Input:
[[136 136 132 110 136 110 126]
 [132 119 131 103 122 100 116]]
Output: 126

Input:
[[133 129 127 127 127 121 112]
 [151 122 128 129 127 124 124]]
Output: 112

Input:
[[123 115 124 100]
 [135 127 133 146]]
Output: 100

Input:
[[106 120 111 127 103]
 [139 134 122 122 122]]
Output: 103

Input:
[[100 146 135 125 128]
 [126 128 118 105 141]]
Output: 128

Input:
[[125 138 133 131  99 126 145]
 [129 149 116 128 146 115 115]]
Output: 145

Input:
[[123 108 123 131 130 122]
 [119 109 127 143 150 115]]
Output: 122

Input:
[[136 134 138 137 111 143]
 [140 113 127 132 107 135]]
Output: 143

Input:
[[154 129 143 112 113 100]
 [156 116 129 131 117 110]]
Output: 100

Input:
[[129 123 112 130]
 [127 137 155 124]]
Output: 130
---
[[127 129 127 129 128 127 129]
 [130 132 121 118 136 127 150]
 [122 126 132 130 124 126 114]] result: 130

[[104 149 117 124]
 [140 105 138 124]
 [148 120 143 123]] result: 140

[[132 126 132 145 135 115]
 [138 150 114 120 125 130]
 [141 120 129 137  99 113]] result: 138

[[130 151  99 108 120]
 [129 130 119 128 117]
 [127 128 128 125 126]] result: 129

[[123 121 134 130 132 132]
 [135 137 125 130 123 120]
 [136 116 132 128 122 157]] result: 135

[[128 139 124 114 145 120]
 [130 131 136 146 145 151]
 [124 145 135 137 132 155]] result: 130
---
[[149 108 140 149]
 [134  99 126 155]] → 140

[[126 124 123 124 138 144]
 [127 127 117 116 125 129]
 [120 119 139 137 106 113]] → 117

[[114 102 133 153]
 [140 127 128 128]] → 133

[[118 145 132 131 125 123]
 [153 126 127 134 130 129]
 [134 134 128 116 127 118]] → 127

[[124 141 101 131 135]
 [153 136 155 140 143]] → 101

[[110 117 121 143]
 [118 156 109 129]
 [130 114 117 119]] → 109

[[121 128  98 136]
 [134 124 115 125]] → 98

[[116 117 137 135 105 105 116]
 [125 131 127 135 144 140 121]
 [136 131 123 113 135 134 136]] → 127
---
113  132  123  154  124  109 yields 154, 109

128  136  123  107
116  143  136  123
yields 143, 107

129  126  121  129  122  125  126
122  155  152  126  146  157  127
122  131  121  135  120  125  127
yields 157, 120

115  122  150  138  126  125  126 yields 150, 115

120  105  143  124 yields 143, 105

139  137  115  152  123  123 yields 152, 115

122  103  118  115  155 yields 155, 103

115  139  152  130  101  125 yields 152, 101

137  133  157  121  147  129  122
107  116  146  131  138  127  133
121  100  128  144  114  123  121
yields 157, 100
---
[[124 136 104 139 129 123 108]
 [125 126 127 127 137 107 127]] ⇒ 136

[[128 127 125 115 118]
 [128 128 120 130 107]
 [127 128 120 134 125]] ⇒ 128

[[143 137 123 122 123 119]
 [119 120 104 145 122 134]
 [132 122 108 133 123 135]] ⇒ 120

[[143 121 101 129 123 114]
 [120 134 124 134 119 147]] ⇒ 121

[[132 139 135 121]
 [111 131 101 125]] ⇒ 139

[[144 144 125 139 100 148 119]
 [149 111 132 136 123 123 129]
 [136 130 118 132 119 123 129]] ⇒ 111
---
[117 123 102 113 126 109] Answer: 126, 123

[[112 114 154 145 111 120]
 [ 99 113 148 138 112 103]] Answer: 154, 148

[[143 132 124 127 117 129]
 [153 123 130 130 122 129]
 [129 114 120 122 121 119]] Answer: 153, 143

[154 110 126 134] Answer: 154, 134

[148 139 141 102 126] Answer: 148, 141

[147 132 123 104 122 144 130] Answer: 147, 144

[[140 146 132 132]
 [155 121 103 111]
 [118 153 117 147]] Answer: 155, 153

[[131 113 126 124]
 [107 124 134 136]
 [142 146 119 137]] Answer: 146, 142
---
128	110	138	118	129	151
106	131	132	127	114	118
144	120	130	130	141	133
→ 130

102	120	125	132	125	133	130
129	136	133	129	131	114	115
131	121	131	122	126	119	116
→ 131

146	120	105	139	110	113
115	121	98	130	130	141
133	120	148	121	113	124
→ 148

136	106	112	120	112	125
131	145	141	128	138	122
151	151	131	125	144	132
→ 131

145	129	121	131	130	132
124	136	130	121	129	101
126	140	112	121	125	135
→ 112

107	119	126	133
117	120	124	124
110	119	130	132
→ 130

117	145	130	122
125	135	134	150
124	128	114	121
→ 114

122	105	141	121	123	113	141
119	140	126	133	131	116	127
131	151	114	135	131	141	115
→ 114

128	126	119	120	129	131	119
126	122	141	136	126	126	133
126	127	151	124	130	130	121
→ 151

126	113	134	119	133	133
100	155	142	123	139	131
122	118	117	121	130	111
→ 117
---
121,144,118,128,118,124
105,126,134,131,120,124
151,128,123,131,143,132
Answer: 143

135,123,121,137,131
135,139,131,147,131
138,129,119,149,134
Answer: 149

107,109,114,127,128
135,128,114,107,112
118,112,114,123,128
Answer: 123

135,144,158,135,119,141,149
137,137,144,142,113,131,140
123,132,129,123,137,121,120
Answer: 121

126,111,119,124,125
130,106,118,140,128
123,121,121,133,127
Answer: 133

144,139,133,145,122,149,131
135,120,135,138,151,128,120
126,141,117,128,156,145,145
Answer: 145

139,111,143,132,131,129,128
137,125,104,131,143,132,128
103,129,132,120,142,133,127
Answer: 133

136,141,134,121,133
136,119,138,123,153
138,139,133,127,128
Answer: 127

115,117,118,128
105,109,157,105
113,116,112,156
Answer: 112

152,128,117,123,119
131,155,123,136,119
135,143,111,124,139
Answer: 124
---
[[133 117 143 102 132]
 [128 126 133 135 122]] gives 126

[155 149 137 145 118] gives 149

[115 135 129  98 149] gives 135

[[125 130 139 125 125]
 [128 135 140 133 151]
 [124 119 121 129 132]] gives 119

[106 133 144 129 105] gives 133

[128 122 152 139 126] gives 122

[[122 121 111 122 115]
 [132 122 153 131 144]
 [141 112 153 111 119]] gives 112

[[117 129 133 132 129]
 [150 135 125 120 102]
 [114 128 132 133 128]] gives 128

[125 130 153 144 140] gives 130
---
105,146,109,124,106,112,111 >> 111

122,134,110,125,101,126,100 >> 122

107,122,124,138,107 >> 122

128,129,125,126,129,98,142 >> 128

136,110,108,152,155
121,146,149,103,99
132,118,116,142,145
>> 132

133,103,120,112,124,139,125 >> 124
---
(137, 130, 138, 129, 127, 106)	129
((118, 143, 124, 153, 128), (106, 132, 140, 148, 124))	153
(143, 128, 155, 106, 121, 136, 107)	106
(121, 140, 146, 112, 118, 101, 126)	112
(99, 109, 144, 145, 129, 136, 139)	145
(139, 137, 106, 135, 155)	135
((133, 103, 109, 108), (153, 136, 139, 134))	108
(137, 131, 101, 110, 100, 125, 128)	110
---
[101 119 101 139] ==> 139, 101

[142 117 104 143 139 125] ==> 125, 142

[140 134 132 128 101 128 114] ==> 114, 140

[[125 129 143 111]
 [125 129 140  99]] ==> 111, 125

[[125 123 127 127 129 128]
 [118  98 128 126 132 126]] ==> 128, 118

[149 105 132 120 135 101 130] ==> 130, 149

[135 102 135 109 115 134] ==> 134, 135

[132 118 127 136  99] ==> 99, 132

[[117 130 133 127 127 156 131]
 [128 127 127 127 128 126 128]
 [136 129 126 130 130 110 127]] ==> 131, 136
